Below is a small trained network, with its code and all its weights. Each question gives an input and a target symbol and asks what happens when units are switched off, that is, made to give their printed mean instead of their output.

import numpy as np


def w(rows, s, z=0):
    codes = np.array(rows[::2]) - 128.0
    scale = np.full(codes.shape[1], s)
    scale[-1] = z or s
    return codes * scale


def softmax(a):
    e = np.exp(a - a.max(-1, keepdims=True))
    return e / e.sum(-1, keepdims=True)


def log_softmax(a):
    a = a - a.max(-1, keepdims=True)
    return a - np.log(np.exp(a).sum(-1, keepdims=True))


def net(x, mask):
    ids = ['δεηθξψω'.index(c) for c in x.split()]
    T = len(ids)
    res = E[ids] + P[:T]
    u = 0
    for l in range(2):
        r = res
        for j in range(3):
            rows = slice(3 * j, 3 * j + 3)
            q, k, v = (r @ M[l][rows].T for M in (Q, K, V))
            z = softmax(np.where(np.tri(T) > 0, q @ k.T / 3**0.5, -1e9)) @ v
            o = O[l][rows]
            res = res + np.where(mask[u + j], z, o[:, -1]) @ o[:, :-1]
        u += 3
    return log_softmax(res[-1] @ U[:, :-1].T + U[:, -1])


Q, K, V, O = {}, {}, {}, {}
E = w([
[138,165,111],'δ',
[45,73,29],'ε',
[106,115,188],'η',
[63,198,125],'θ',
[58,86,179],'ξ',
[191,95,51],'ψ',
[170,12,129],'ω',
],0.011)
P = w([
[112,171,152],'0',
[201,190,23],'1',
[116,142,195],'2',
[147,170,2],'3',
[99,92,167],'4',
[72,97,1],'5',
[153,41,10],'6',
],0.008)
Q[0] = w([
[151,61,8],'0.h0',
[125,82,29],'0.h0',
[200,111,254],'0.h0',
[196,92,62],'0.h1',
[204,114,193],'0.h1',
[222,89,119],'0.h1',
[90,83,161],'0.h2',
[177,119,94],'0.h2',
[118,88,197],'0.h2',
],0.0091)
K[0] = w([
[7,82,76],'0.h0',
[64,101,98],'0.h0',
[202,219,104],'0.h0',
[70,122,101],'0.h1',
[141,99,96],'0.h1',
[82,117,73],'0.h1',
[103,119,111],'0.h2',
[140,165,186],'0.h2',
[110,151,59],'0.h2',
],0.011)
V[0] = w([
[106,6,119],'0.h0',
[207,47,204],'0.h0',
[64,230,102],'0.h0',
[127,227,142],'0.h1',
[118,210,210],'0.h1',
[180,116,156],'0.h1',
[181,1,121],'0.h2',
[57,168,182],'0.h2',
[72,104,224],'0.h2',
],0.0096)
O[0] = w([
[102,181,145,237],'0.h0',
[196,194,132,4],'0.h0',
[102,20,121,154],'0.h0',
[189,62,99,100],'0.h1',
[245,67,123,20],'0.h1',
[169,216,106,87],'0.h1',
[102,254,152,153],'0.h2',
[153,102,137,74],'0.h2',
[167,129,166,45],'0.h2',
],0.0089,0.0026)
Q[1] = w([
[121,122,255],'1.h0',
[120,133,221],'1.h0',
[11,62,70],'1.h0',
[134,123,160],'1.h1',
[89,181,67],'1.h1',
[163,240,185],'1.h1',
[100,82,125],'1.h2',
[78,192,156],'1.h2',
[218,156,131],'1.h2',
],0.0079)
K[1] = w([
[236,151,73],'1.h0',
[201,100,88],'1.h0',
[54,128,38],'1.h0',
[138,113,99],'1.h1',
[60,39,135],'1.h1',
[3,179,72],'1.h1',
[51,151,102],'1.h2',
[182,151,210],'1.h2',
[170,93,86],'1.h2',
],0.0071)
V[1] = w([
[51,96,166],'1.h0',
[108,91,140],'1.h0',
[199,150,26],'1.h0',
[76,144,197],'1.h1',
[171,189,120],'1.h1',
[178,103,247],'1.h1',
[113,111,104],'1.h2',
[164,171,85],'1.h2',
[104,78,19],'1.h2',
],0.012)
O[1] = w([
[151,133,228,234],'1.h0',
[134,167,190,180],'1.h0',
[37,155,2,108],'1.h0',
[217,135,220,92],'1.h1',
[85,179,181,27],'1.h1',
[194,201,82,67],'1.h1',
[114,170,155,169],'1.h2',
[84,32,170,101],'1.h2',
[86,157,191,255],'1.h2',
],0.0072,0.0058)
U = w([
[70,156,88,85],'δ',
[188,133,160,182],'ε',
[131,248,124,166],'η',
[132,94,74,121],'θ',
[181,133,102,254],'ξ',
[101,126,150,13],'ψ',
[161,23,107,83],'ω',
],0.011,0.0067)

Each question gives the input, a string of symbols that net reads in full, and the target symbol t.
The units are the heads (3 rows each of Q, K, V and O). Each row of codes is followed by its name. A weight is (code - 128) times the scale printed after its matrix; where a second scale follows, it is the last column's (O and U).
mask holds one flag per head, layer by layer. A switched-off head (its flag False) gives its mean, the last column of its rows in O, instead of its output. The means were averaged over made-up inputs and are rounded, as every weight is.
A unit's drop is (log p(t) with every unit on - log p(t) with that unit switched off) / (log p(t) with every unit on - log p(t) with every unit switched off).
The circuit of an input: a set's keep is (log p(t) with only the set's units on - log p(t) with every unit switched off) / (log p(t) with every unit on - log p(t) with every unit switched off). Starting from all 6 units, units are removed one at a time, each time the one whose removal leaves the highest keep (on an exact tie, the one counted first), for as long as the keep stays at least 0.8.
circuit, biggest first: the units of the circuit, biggest drop first
unit that matters most: the unit with the biggest drop
heads that matter: for each layer, one digit per head in row order, 1 if its drop is at least 0.15 and else 0, layers parted by /
input ε ψ ψ ξ ψ ω, target ε: unit that matters most : 1.h0
input ε δ η ξ ψ η, target ε: circuit, biggest first : [1.h0 0.h0 0.h1]
input ψ ε ψ θ ω, target ψ: circuit, biggest first : [1.h2 0.h1 0.h0 1.h0]
input ω ψ η θ, target ξ: circuit, biggest first : [1.h2 0.h0 0.h1]
input ξ ψ η ψ ω, target δ: circuit, biggest first : [1.h0 0.h1]
input ω ψ θ ε ψ η θ, target ω: heads that matter : 111 / 011
input ψ ε ε, target ψ: heads that matter : 110 / 110
input ε ψ ω ξ, target ε: circuit, biggest first : [1.h0 1.h1 0.h1]
input ψ ψ θ ψ ψ, target δ: circuit, biggest first : [0.h1 1.h0 1.h1]
input θ ψ ψ, target δ: circuit, biggest first : [0.h1 1.h1 1.h0]
input ξ ψ ψ η θ ω ξ, target η: circuit, biggest first : [0.h0 0.h2]
input δ ψ δ, target δ: circuit, biggest first : [1.h0 1.h1 0.h1]
input ε ε θ ξ θ ε δ, target ε: heads that matter : 100 / 111
input η δ δ ψ ξ ψ η, target δ: circuit, biggest first : [0.h1 1.h0]
input η η ω ω, target η: circuit, biggest first : [0.h0 0.h1]
input ψ ψ θ, target δ: circuit, biggest first : [1.h0]
input ψ ω η ω η, target η: heads that matter : 101 / 010
input ε ψ δ, target ε: circuit, biggest first : [0.h1 0.h0 1.h0 1.h1]
input ξ ψ δ δ ξ ω ω, target η: heads that matter : 110 / 000
input ω ψ θ δ, target ω: unit that matters most : 1.h2
input ε ω ψ ψ ε ψ, target ψ: circuit, biggest first : [1.h1 1.h0 0.h1]
input ε ψ η δ δ ε ξ, target ψ: circuit, biggest first : [1.h0 0.h0 0.h1]
input η ξ ω δ ψ ψ η, target δ: heads that matter : 110 / 100
input ω ξ θ, target ε: heads that matter : 011 / 011
input ω ψ ξ, target δ: heads that matter : 100 / 100
input η δ ξ, target θ: heads that matter : 010 / 100
input ω ψ δ ε ξ, target ω: heads that matter : 111 / 011
input ω δ ω ψ η ε, target ω: heads that matter : 111 / 101
input η η ψ ε, target η: heads that matter : 111 / 111
input ε ω ψ ξ η, target ε: heads that matter : 110 / 110
